Below are the code and all the weights of a small trained network. Each question names an input and a class and asks about switching units off, where a switched-off unit gives its printed mean instead of its output.

import numpy as np


def w(rows, s, z=0):
    codes = np.array(rows[::2]) - 128.0
    scale = np.full(codes.shape[1], s)
    scale[-1] = z or s
    return codes * scale


def norm(h):
    return h / np.sqrt((h * h).mean(-1, keepdims=True) + 1e-5)


def f(y):
    return y / 2 * (1 + np.tanh(0.7978845608 * (y + 0.044715 * y**3)))


def log_softmax(a):
    a = a - a.max(-1, keepdims=True)
    return a - np.log(np.exp(a).sum(-1, keepdims=True))


def net(x, mask):
    res = np.array(x, float).reshape(1, 8) / 4 @ E
    u = 0
    for l in range(3):
        y = f(norm(res) @ A[l][:, :-1].T + A[l][:, -1])
        res = res + np.where(mask[u : u + 11], y, B[l][:, -1]) @ B[l][:, :-1]
        u += 11
    return log_softmax(norm(res)[-1] @ U[:, :-1].T + U[:, -1])


A, B = {}, {}
E = w([
[195,22,147,126,244,142,46,115,3],'x0',
[112,138,108,133,145,131,110,127,134],'x1',
[127,131,144,120,130,120,121,119,135],'x2',
[237,77,58,213,74,37,5,184,242],'x3',
[135,124,150,131,115,116,136,124,123],'x4',
[138,125,151,118,121,118,132,124,133],'x5',
[132,126,126,123,127,131,129,126,128],'x6',
[162,222,63,69,49,70,46,125,11],'x7',
],0.0068)
A[0] = w([
[178,208,172,76,121,216,127,124,193,1],'L0N0',
[112,134,89,189,129,84,196,111,117,167],'L0N1',
[160,231,112,93,70,75,90,167,29,221],'L0N2',
[153,141,62,164,27,97,136,137,245,73],'L0N3',
[79,254,137,149,18,159,230,156,160,183],'L0N4',
[135,207,100,106,115,16,70,180,110,63],'L0N5',
[188,151,66,220,69,48,103,130,242,71],'L0N6',
[120,109,161,180,158,163,197,156,200,125],'L0N7',
[212,34,83,182,133,7,68,183,159,3],'L0N8',
[95,106,234,187,209,158,226,158,146,16],'L0N9',
[139,87,148,143,162,107,89,150,68,194],'L0N10',
],0.0075,0.0032)
B[0] = w([
[97,147,156,152,150,123,26,136,132,132],'L0N0',
[83,143,149,70,137,145,53,154,134,144],'L0N1',
[132,111,63,149,143,74,216,2,79,229],'L0N2',
[86,58,143,107,130,50,154,85,87,224],'L0N3',
[166,219,167,215,151,156,114,167,163,254],'L0N4',
[174,146,150,81,92,162,142,93,127,180],'L0N5',
[93,20,139,72,104,41,152,139,112,243],'L0N6',
[24,92,128,110,143,47,55,65,167,192],'L0N7',
[167,212,161,208,95,164,83,180,183,231],'L0N8',
[146,150,99,51,119,182,114,154,132,194],'L0N9',
[156,166,129,59,189,185,120,127,97,173],'L0N10',
],0.008,0.0093)
A[1] = w([
[214,56,91,162,107,83,49,150,142,88],'L1N0',
[27,208,179,127,125,79,113,106,137,87],'L1N1',
[47,72,55,53,55,78,172,141,130,123],'L1N2',
[124,86,117,89,202,157,165,139,64,90],'L1N3',
[198,190,78,217,113,131,168,53,119,11],'L1N4',
[217,151,88,156,97,133,32,75,169,98],'L1N5',
[166,215,109,133,81,83,123,144,50,253],'L1N6',
[95,168,129,156,145,159,82,201,227,53],'L1N7',
[125,24,197,255,128,140,106,196,184,93],'L1N8',
[149,136,188,93,162,211,127,182,161,85],'L1N9',
[157,81,104,61,155,149,147,108,75,85],'L1N10',
],0.0096,0.004)
B[1] = w([
[180,230,78,148,214,230,205,109,76,229],'L1N0',
[250,144,90,90,144,224,173,101,108,216],'L1N1',
[112,77,77,128,30,43,185,38,186,207],'L1N2',
[127,48,110,141,119,65,97,76,83,189],'L1N3',
[4,166,119,48,133,122,38,228,169,209],'L1N4',
[42,167,69,150,72,161,38,234,134,186],'L1N5',
[213,152,31,123,93,33,183,152,143,255],'L1N6',
[139,123,251,225,65,180,255,176,130,203],'L1N7',
[21,137,245,171,211,157,74,81,171,239],'L1N8',
[57,15,173,175,34,149,82,235,188,191],'L1N9',
[113,76,198,128,252,115,145,87,79,183],'L1N10',
],0.0078,0.0074)
A[2] = w([
[150,97,171,152,193,251,146,114,166,46],'L2N0',
[203,143,105,121,94,83,90,120,138,107],'L2N1',
[105,89,203,137,172,159,75,197,116,106],'L2N2',
[93,187,123,114,129,137,175,113,161,137],'L2N3',
[76,183,111,61,123,136,136,157,148,10],'L2N4',
[94,159,118,79,97,144,180,127,150,23],'L2N5',
[43,98,168,149,132,119,126,94,177,110],'L2N6',
[157,171,94,122,129,108,102,159,78,142],'L2N7',
[59,87,124,69,165,134,99,136,119,1],'L2N8',
[120,125,84,57,78,125,132,136,148,96],'L2N9',
[158,199,95,98,153,163,110,117,78,197],'L2N10',
],0.014,0.0034)
B[2] = w([
[28,191,215,148,11,192,107,178,207,249],'L2N0',
[107,159,90,128,86,230,126,158,169,188],'L2N1',
[83,148,57,13,14,221,183,134,137,231],'L2N2',
[144,71,104,155,156,133,2,217,94,187],'L2N3',
[206,219,100,250,158,200,66,178,111,147],'L2N4',
[183,141,75,227,143,228,39,180,135,156],'L2N5',
[137,129,152,109,204,127,24,137,42,254],'L2N6',
[168,164,247,147,248,129,144,111,95,197],'L2N7',
[218,126,31,50,137,111,214,118,70,163],'L2N8',
[60,136,207,203,122,216,183,170,185,166],'L2N9',
[243,148,125,189,216,82,100,177,164,209],'L2N10',
],0.0081,0.0097)
U = w([
[80,161,208,178,54,239,77,198,188,252],'0',
[245,227,52,218,168,163,115,204,120,181],'1',
[107,50,111,20,113,218,181,129,57,63],'2',
[228,101,101,112,197,70,224,62,32,6],'3',
[68,51,194,184,142,54,67,79,190,164],'4',
[172,116,48,196,27,50,203,86,189,110],'5',
],0.013,0.0028)

Each question gives the input, the list of numbers given to net, and the class t.
The units are the neurons (one row each of A and B). Each row of codes is followed by its name. A weight is (code - 128) times the scale printed after its matrix; where a second scale follows, it is the last column's (A, B and U).
mask holds one flag per neuron, layer by layer. A switched-off neuron (its flag False) gives its mean, the last column of its row in B, instead of its output. The means were averaged over made-up inputs and are rounded, as every weight is.
A unit's drop is (log p(t) with every unit on - log p(t) with that unit switched off) / (log p(t) with every unit on - log p(t) with every unit switched off).
unit that matters most: the unit with the biggest drop
k most important neurons: the k neurons with the biggest drops, biggest first
top k neurons in layer l: the k neurons of layer l with the biggest drops, biggest first
drop when u is switched off: that unit's drop, to one decimal
input [0,7,-5,5,8,-2,-7,-2], class 4: most important neuron => L0N6
input [8,7,-3,0,-2,7,-5,-5], class 2: top 3 neurons in layer 0 => L0N4, L0N10, L0N8
input [0,4,-2,4,4,1,8,2], class 5: 2 most important neurons => L0N6, L0N4
input [1,8,0,-7,8,5,-8,6], class 3: top 3 neurons in layer 0 => L0N8, L0N2, L0N4
input [-5,-5,-5,1,6,6,0,8], class 5: 2 most important neurons => L0N8, L0N2
input [0,5,-6,2,-7,6,6,7], class 5: 2 most important neurons => L0N4, L0N2
input [3,-6,-7,-6,8,-6,-8,-1], class 2: top 2 neurons in layer 0 => L0N2, L0N6
input [0,3,6,3,-4,6,4,-6], class 4: 2 most important neurons => L0N4, L0N7
input [1,-8,1,-3,3,8,-1,-3], class 2: top 3 neurons in layer 0 => L0N8, L0N4, L0N2
input [1,-1,5,-7,3,-5,-4,2], class 3: 2 most important neurons => L0N8, L1N3
input [-4,8,-6,0,3,-7,-5,6], class 1: top 2 neurons in layer 0 => L0N4, L0N7
input [7,4,-3,-5,-7,1,-5,0], class 2: top 3 neurons in layer 1 => L1N6, L1N9, L1N2
input [3,5,1,2,4,5,-1,1], class 1: 2 most important neurons => L2N0, L0N4
input [-1,0,-1,4,-3,1,-8,2], class 5: unit that matters most => L0N6
input [-8,-2,0,2,3,-5,-8,5], class 5: 2 most important neurons => L0N6, L0N3
input [6,-5,0,0,1,-4,-2,3], class 3: 2 most important neurons => L0N4, L1N10
input [-2,-8,-8,5,1,2,-6,3], class 5: drop when L0N6 is switched off => 0.6
input [-4,1,3,5,7,-2,-1,-2], class 4: drop when L0N6 is switched off => 0.2
input [4,8,6,-5,-1,-5,8,-1], class 2: drop when L0N2 is switched off => 0.7
input [-7,-3,-7,2,5,6,4,5], class 5: drop when L2N6 is switched off => 0.0
input [-5,-8,6,-8,3,-1,0,1], class 1: most important neuron => L1N8
input [0,7,8,2,5,-2,1,0], class 4: top 4 neurons in layer 0 => L0N6, L0N4, L0N2, L0N8
